Below are the code and all the weights of a small trained network. Each question names an input and a target symbol and asks about switching units off, where a switched-off unit gives its printed mean instead of its output.

import numpy as np


def w(rows, s, z=0):
    codes = np.array(rows[::2]) - 128.0
    scale = np.full(codes.shape[1], s)
    scale[-1] = z or s
    return codes * scale


def norm(h):
    return h / np.sqrt((h * h).mean(-1, keepdims=True) + 1e-5)


def f(y):
    return np.maximum(y, 0)


def softmax(a):
    e = np.exp(a - a.max(-1, keepdims=True))
    return e / e.sum(-1, keepdims=True)


def log_softmax(a):
    a = a - a.max(-1, keepdims=True)
    return a - np.log(np.exp(a).sum(-1, keepdims=True))


def net(x, mask):
    ids = ['βγδεζθλμξπφψ'.index(c) for c in x.split()]
    T = len(ids)
    res = E[ids] + P[:T]
    q, k, v = (norm(res) @ M[0].T for M in (Q, K, V))
    z = softmax(np.where(np.tri(T) > 0, q @ k.T / 2**0.5, -1e9)) @ v
    res = res + np.where(mask[0], z, O[0][:, -1]) @ O[0][:, :-1]
    y = f(norm(res) @ A[0][:, :-1].T + A[0][:, -1])
    res = res + np.where(mask[1:13], y, B[0][:, -1]) @ B[0][:, :-1]
    return log_softmax(norm(res)[-1] @ U[:, :-1].T + U[:, -1])


Q, K, V, O, A, B = {}, {}, {}, {}, {}, {}
E = w([
[100,118,159,152,181,172,129,159,164],'β',
[88,112,160,151,147,132,135,170,143],'γ',
[81,117,144,131,153,116,96,172,126],'δ',
[142,130,141,131,170,117,128,163,145],'ε',
[140,165,126,158,138,117,126,170,124],'ζ',
[100,128,155,76,162,174,126,120,123],'θ',
[112,153,160,105,143,186,222,127,155],'λ',
[83,181,122,175,131,140,96,105,183],'μ',
[77,110,45,34,104,152,134,160,163],'ξ',
[140,45,44,99,118,94,93,170,207],'π',
[181,74,195,125,92,97,58,49,156],'φ',
[179,130,75,122,103,165,101,56,3],'ψ',
],0.0051)
P = w([
[163,155,156,171,165,254,51,182,141],'0',
[98,248,185,47,106,72,100,147,108],'1',
[98,104,123,159,182,93,176,91,131],'2',
[51,102,136,232,49,135,179,141,158],'3',
[98,203,110,73,124,76,125,124,132],'4',
[114,105,128,163,182,88,167,91,118],'5',
],0.0055)
Q[0] = w([
[99,254,147,70,92,52,81,183,174],'H0',
[107,145,132,142,175,73,165,150,124],'H0',
],0.0084)
K[0] = w([
[151,42,43,152,48,131,155,1,109],'H0',
[106,115,94,204,169,85,181,120,125],'H0',
],0.0071)
V[0] = w([
[94,178,45,113,148,172,233,190,33],'H0',
[126,168,159,221,119,113,119,4,10],'H0',
],0.0037)
O[0] = w([
[120,208,122,167,142,161,173,224,1,2],'H0',
[133,185,215,141,74,105,45,82,73,60],'H0',
],0.0054,0.00097)
A[0] = w([
[123,132,117,179,120,151,131,107,123,124],'N0',
[143,134,158,155,90,153,101,119,92,137],'N1',
[140,144,162,119,112,140,142,125,145,94],'N2',
[186,110,151,141,165,138,118,129,136,96],'N3',
[131,89,123,184,111,253,80,157,139,234],'N4',
[149,128,131,170,132,131,160,154,155,141],'N5',
[155,104,124,125,154,137,133,110,131,133],'N6',
[121,84,159,164,99,140,146,113,128,110],'N7',
[126,162,112,107,120,144,139,180,105,3],'N8',
[108,158,146,97,138,133,103,144,137,33],'N9',
[129,94,90,120,120,137,153,125,171,65],'N10',
[150,94,92,177,87,162,113,132,131,167],'N11',
],0.012,0.0041)
B[0] = w([
[155,97,148,67,112,108,86,94,151,169],'N0',
[135,104,110,59,119,119,127,210,79,162],'N1',
[99,136,96,152,159,92,121,105,118,142],'N2',
[98,189,81,170,141,158,70,154,142,161],'N3',
[49,124,49,113,98,254,107,156,193,253],'N4',
[126,115,86,104,48,123,115,106,123,186],'N5',
[129,151,157,163,118,158,98,103,110,158],'N6',
[169,130,155,147,76,146,140,211,131,177],'N7',
[133,80,190,116,142,189,85,97,154,148],'N8',
[162,90,76,193,100,132,152,117,103,156],'N9',
[186,172,162,129,166,112,122,153,107,172],'N10',
[65,52,80,133,101,169,130,125,113,183],'N11',
],0.0077)
U = w([
[79,116,88,42,122,244,88,185,192,186],'β',
[128,34,128,150,15,88,168,184,145,73],'γ',
[28,75,160,173,188,53,147,163,141,100],'δ',
[100,238,30,215,104,56,137,74,97,89],'ε',
[119,203,151,53,80,89,85,188,17,141],'ζ',
[97,145,243,128,198,193,178,88,97,221],'θ',
[180,164,154,134,80,128,253,101,133,160],'λ',
[128,133,178,51,116,53,77,31,213,188],'μ',
[168,238,95,71,207,74,161,222,197,170],'ξ',
[224,28,48,177,176,69,122,131,145,31],'π',
[213,144,198,214,120,147,82,151,126,127],'φ',
[173,39,108,132,134,174,112,15,30,3],'ψ',
],0.0054,0.002)

Each question gives the input, a string of symbols that net reads in full, and the target symbol t.
The units are the heads (2 rows each of Q, K, V and O) and the neurons (one row each of A and B). Each row of codes is followed by its name. A weight is (code - 128) times the scale printed after its matrix; where a second scale follows, it is the last column's (O, A, B and U).
mask holds one flag per unit, heads first, then neurons. A switched-off unit (its flag False) gives its mean, the last column of its rows in O or B, instead of its output. The means were averaged over made-up inputs and are rounded, as every weight is.
A unit's drop is (log p(t) with every unit on - log p(t) with that unit switched off) / (log p(t) with every unit on - log p(t) with every unit switched off).
The circuit of an input: a set's keep is (log p(t) with only the set's units on - log p(t) with every unit switched off) / (log p(t) with every unit on - log p(t) with every unit switched off). Starting from the 12 units with the biggest drops (on a tie, the unit counted first), units are removed one at a time, each time the one whose removal leaves the highest keep (on an exact tie, the one counted first), for as long as the keep stays at least 0.8.
units of the circuit, in order: the units of the circuit, biggest drop first
most important unit: the unit with the biggest drop
top k neurons: the k neurons with the biggest drops, biggest first
drop of u: that unit's drop, to one decimal
input γ ζ λ ε μ, target ε: top 4 neurons -> [N4; N9; N7; N11]
input θ π θ π ε, target ξ: units of the circuit, in order -> [H0; N4; N10]
input φ ε φ β δ, target μ: most important unit -> H0
input θ θ ψ φ μ, target ζ: units of the circuit, in order -> [H0; N4]
input ψ μ ζ ξ ε γ, target γ: top 2 neurons -> [N4; N10]
input ζ λ μ μ μ, target ε: units of the circuit, in order -> [N4; N9; N0]
input δ ε λ μ ψ, target ζ: units of the circuit, in order -> [N4; H0]
input ζ ζ φ φ π, target μ: units of the circuit, in order -> [H0; N4]
input δ ζ ψ ε φ, target ζ: units of the circuit, in order -> [H0; N1]
input μ β π μ θ, target ξ: units of the circuit, in order -> [H0; N4; N10; N11]
input μ ζ ζ ε λ, target θ: top 2 neurons -> [N8; N4]
input δ π π μ ψ, target ζ: top 3 neurons -> [N4; N1; N11]
input θ β ε μ γ, target ε: top 2 neurons -> [N4; N9]
input δ π ξ, target ξ: most important unit -> N10
input φ π δ ε ε, target π: top 3 neurons -> [N9; N4; N8]
input ξ γ μ ε ζ, target ε: top 3 neurons -> [N4; N9; N7]
input ξ μ ξ θ π, target ξ: top 2 neurons -> [N4; N10]
input μ φ φ ψ ξ δ, target δ: top 3 neurons -> [N4; N10; N5]
input ζ π θ, target θ: top 2 neurons -> [N4; N6]
input γ ε ε μ λ, target ε: top 3 neurons -> [N4; N2; N9]
input δ ζ ε, target ε: drop of N10 -> 0.0
input φ γ ψ, target ψ: drop of H0 -> 0.0
input ξ β ζ ε φ, target μ: drop of N7 -> 0.0
input φ φ ε φ θ, target μ: drop of N4 -> 0.3
